Below are the code and all the weights of a small trained network. Each question names an input and a class and asks about switching units off, where a switched-off unit gives its printed mean instead of its output.

import numpy as np


def w(rows, s, z=0):
    codes = np.array(rows[::2]) - 128.0
    scale = np.full(codes.shape[1], s)
    scale[-1] = z or s
    return codes * scale


def f(y):
    return y / 2 * (1 + np.tanh(0.7978845608 * (y + 0.044715 * y**3)))


def log_softmax(a):
    a = a - a.max(-1, keepdims=True)
    return a - np.log(np.exp(a).sum(-1, keepdims=True))


def net(x, mask):
    res = np.array(x, float).reshape(1, 4) / 4 @ E
    y = f(res @ A[0][:, :-1].T + A[0][:, -1])
    res = res + np.where(mask, y, B[0][:, -1]) @ B[0][:, :-1]
    return log_softmax(res[-1] @ U[:, :-1].T + U[:, -1])


A, B = {}, {}
E = w([
[171,107,173,78,245,163,150,160,120,177,93,183],'x0',
[38,100,91,111,188,176,192,53,208,113,165,126],'x1',
[78,235,103,150,86,215,159,137,117,125,74,196],'x2',
[105,168,170,134,143,142,115,103,110,111,155,126],'x3',
],0.012)
A[0] = w([
[130,187,95,169,28,135,78,122,149,128,132,75,28],'neuron 0',
[90,111,91,114,132,101,124,100,128,63,186,89,128],'neuron 1',
[178,87,221,123,166,85,123,184,117,114,123,103,1],'neuron 2',
[82,135,69,170,75,130,91,159,91,50,117,100,98],'neuron 3',
[177,112,174,157,89,122,33,179,54,84,76,71,133],'neuron 4',
[121,87,142,111,101,139,141,115,131,93,144,115,87],'neuron 5',
[120,151,101,141,95,101,138,163,94,104,156,157,58],'neuron 6',
[119,166,106,95,133,103,132,134,127,170,145,113,128],'neuron 7',
[88,108,98,115,124,91,140,79,153,111,141,36,132],'neuron 8',
[146,112,190,35,226,171,158,138,145,224,104,128,107],'neuron 9',
[122,104,105,133,132,128,144,129,70,107,158,160,127],'neuron 10',
[135,113,126,131,155,89,144,151,111,174,149,128,149],'neuron 11',
[101,106,72,146,128,115,134,124,148,97,156,100,111],'neuron 12',
[149,174,143,142,142,107,140,183,114,138,64,141,108],'neuron 13',
[109,127,95,183,19,108,114,95,110,92,146,129,189],'neuron 14',
[126,132,113,161,79,115,143,178,124,53,155,149,60],'neuron 15',
[116,103,125,111,98,96,132,100,225,103,183,89,135],'neuron 16',
[162,99,149,16,202,147,119,80,121,152,112,164,7],'neuron 17',
[129,110,140,109,106,96,145,58,125,125,115,132,93],'neuron 18',
[195,133,127,135,86,88,76,120,70,103,130,159,212],'neuron 19',
[172,148,171,141,65,30,89,159,81,145,130,92,12],'neuron 20',
[126,141,179,163,124,154,145,145,124,147,61,254,123],'neuron 21',
[153,174,162,144,159,188,68,250,87,139,75,175,105],'neuron 22',
[154,122,119,130,128,148,126,105,121,112,118,122,128],'neuron 23',
[64,98,81,81,172,193,166,101,204,111,167,178,33],'neuron 24',
[150,88,163,110,199,3,68,137,129,140,158,80,131],'neuron 25',
[157,209,144,96,170,137,162,157,141,144,60,147,103],'neuron 26',
[86,192,69,154,85,185,160,111,139,97,55,188,27],'neuron 27',
[159,57,175,93,124,126,108,141,105,128,166,154,194],'neuron 28',
[91,82,93,140,134,135,101,101,147,82,181,61,133],'neuron 29',
],0.0085,0.0095)
B[0] = w([
[119,26,203,32,48,121,103,43,196,188,120,167,190],'neuron 0',
[135,121,86,157,159,96,64,197,108,125,133,141,190],'neuron 1',
[115,66,155,22,76,91,73,76,153,222,175,198,179],'neuron 2',
[164,154,199,93,86,144,164,104,190,109,144,107,196],'neuron 3',
[180,145,191,140,134,171,181,100,169,89,88,136,249],'neuron 4',
[133,125,98,187,142,113,120,120,135,167,118,164,132],'neuron 5',
[107,139,124,94,113,125,101,136,158,138,115,127,138],'neuron 6',
[102,120,155,134,113,119,91,116,126,110,121,106,128],'neuron 7',
[128,124,71,137,208,127,83,176,36,147,172,114,200],'neuron 8',
[152,178,156,109,69,181,170,73,199,104,77,123,251],'neuron 9',
[139,110,149,139,135,133,166,124,104,137,128,144,128],'neuron 10',
[128,157,133,152,116,132,150,121,140,122,127,104,167],'neuron 11',
[121,110,120,160,164,110,108,156,93,152,118,104,167],'neuron 12',
[83,52,134,113,157,78,131,148,98,171,160,124,180],'neuron 13',
[143,169,137,156,100,179,192,91,137,111,117,78,251],'neuron 14',
[143,93,156,113,99,147,104,100,140,121,109,136,148],'neuron 15',
[119,130,69,180,185,97,96,169,76,140,116,147,202],'neuron 16',
[175,204,70,195,163,166,199,192,113,59,47,1,182],'neuron 17',
[101,134,138,159,150,81,153,148,140,129,113,167,130],'neuron 18',
[122,89,126,88,78,155,119,72,196,121,102,187,245],'neuron 19',
[180,216,99,223,213,202,191,159,92,50,60,58,198],'neuron 20',
[108,105,147,130,127,90,86,135,110,208,156,191,216],'neuron 21',
[73,72,95,122,161,57,35,144,116,183,175,146,238],'neuron 22',
[146,165,127,109,132,129,130,168,139,95,178,155,128],'neuron 23',
[176,98,178,79,88,148,177,54,207,100,94,142,216],'neuron 24',
[107,169,154,96,60,182,154,113,209,104,110,99,252],'neuron 25',
[90,72,135,135,143,91,94,171,88,193,142,187,192],'neuron 26',
[178,208,147,154,139,215,233,107,191,58,107,80,217],'neuron 27',
[123,116,120,169,131,157,160,117,122,80,124,106,213],'neuron 28',
[71,102,65,150,188,99,81,230,110,123,139,156,200],'neuron 29',
],0.0076,0.012)
U = w([
[154,168,115,203,163,160,164,133,149,36,121,43,68],'0',
[140,116,173,17,107,130,127,86,180,131,138,147,254],'1',
[110,108,86,138,188,6,48,195,23,176,175,146,52],'2',
],0.012,0.00087)

Each question gives the input, the list of numbers given to net, and the class t.
The units are the neurons (one row each of A and B). Each row of codes is followed by its name. A weight is (code - 128) times the scale printed after its matrix; where a second scale follows, it is the last column's (A, B and U).
mask holds one flag per neuron, in row order. A switched-off neuron (its flag False) gives its mean, the last column of its row in B, instead of its output. The means were averaged over made-up inputs and are rounded, as every weight is.
A unit's drop is (log p(t) with every unit on - log p(t) with that unit switched off) / (log p(t) with every unit on - log p(t) with every unit switched off).
The circuit of an input: a set's keep is (log p(t) with only the set's units on - log p(t) with every unit switched off) / (log p(t) with every unit on - log p(t) with every unit switched off). Starting from the 12 units with the biggest drops (on a tie, the unit counted first), units are removed one at a time, each time the one whose removal leaves the highest keep (on an exact tie, the one counted first), for as long as the keep stays at least 0.8.
circuit, biggest first: the units of the circuit, biggest drop first
unit that matters most: the unit with the biggest drop
k most important neurons: the k neurons with the biggest drops, biggest first
drop of u: that unit's drop, to one decimal
input [8,8,-8,0], class 0: unit that matters most -> neuron 17
input [-5,0,8,7], class 1: 2 most important neurons -> (neuron 0; neuron 20)
input [1,8,7,0], class 1: 2 most important neurons -> (neuron 24; neuron 20)
input [-7,1,-7,6], class 2: 2 most important neurons -> (neuron 29; neuron 8)
input [-4,-3,2,-3], class 1: 2 most important neurons -> (neuron 0; neuron 17)
input [7,-8,1,0], class 2: 2 most important neurons -> (neuron 22; neuron 26)
input [1,3,-2,-2], class 0: 3 most important neurons -> (neuron 22; neuron 21; neuron 2)
input [5,7,0,6], class 0: 3 most important neurons -> (neuron 17; neuron 0; neuron 2)
input [2,5,-1,7], class 0: 4 most important neurons -> (neuron 0; neuron 2; neuron 19; neuron 21)
input [0,-8,-5,-4], class 0: 2 most important neurons -> (neuron 20; neuron 0)
input [2,8,6,7], class 1: 3 most important neurons -> (neuron 24; neuron 20; neuron 17)
input [-2,-1,6,-7], class 1: 2 most important neurons -> (neuron 20; neuron 17)
input [-1,1,-1,7], class 2: 2 most important neurons -> (neuron 27; neuron 9)
input [8,5,-2,-1], class 0: circuit, biggest first -> (neuron 17)
input [4,-8,2,6], class 2: drop of neuron 22 -> 0.2
input [0,6,-7,-3], class 2: drop of neuron 29 -> 0.2
input [-8,5,-8,0], class 2: drop of neuron 24 -> 0.0
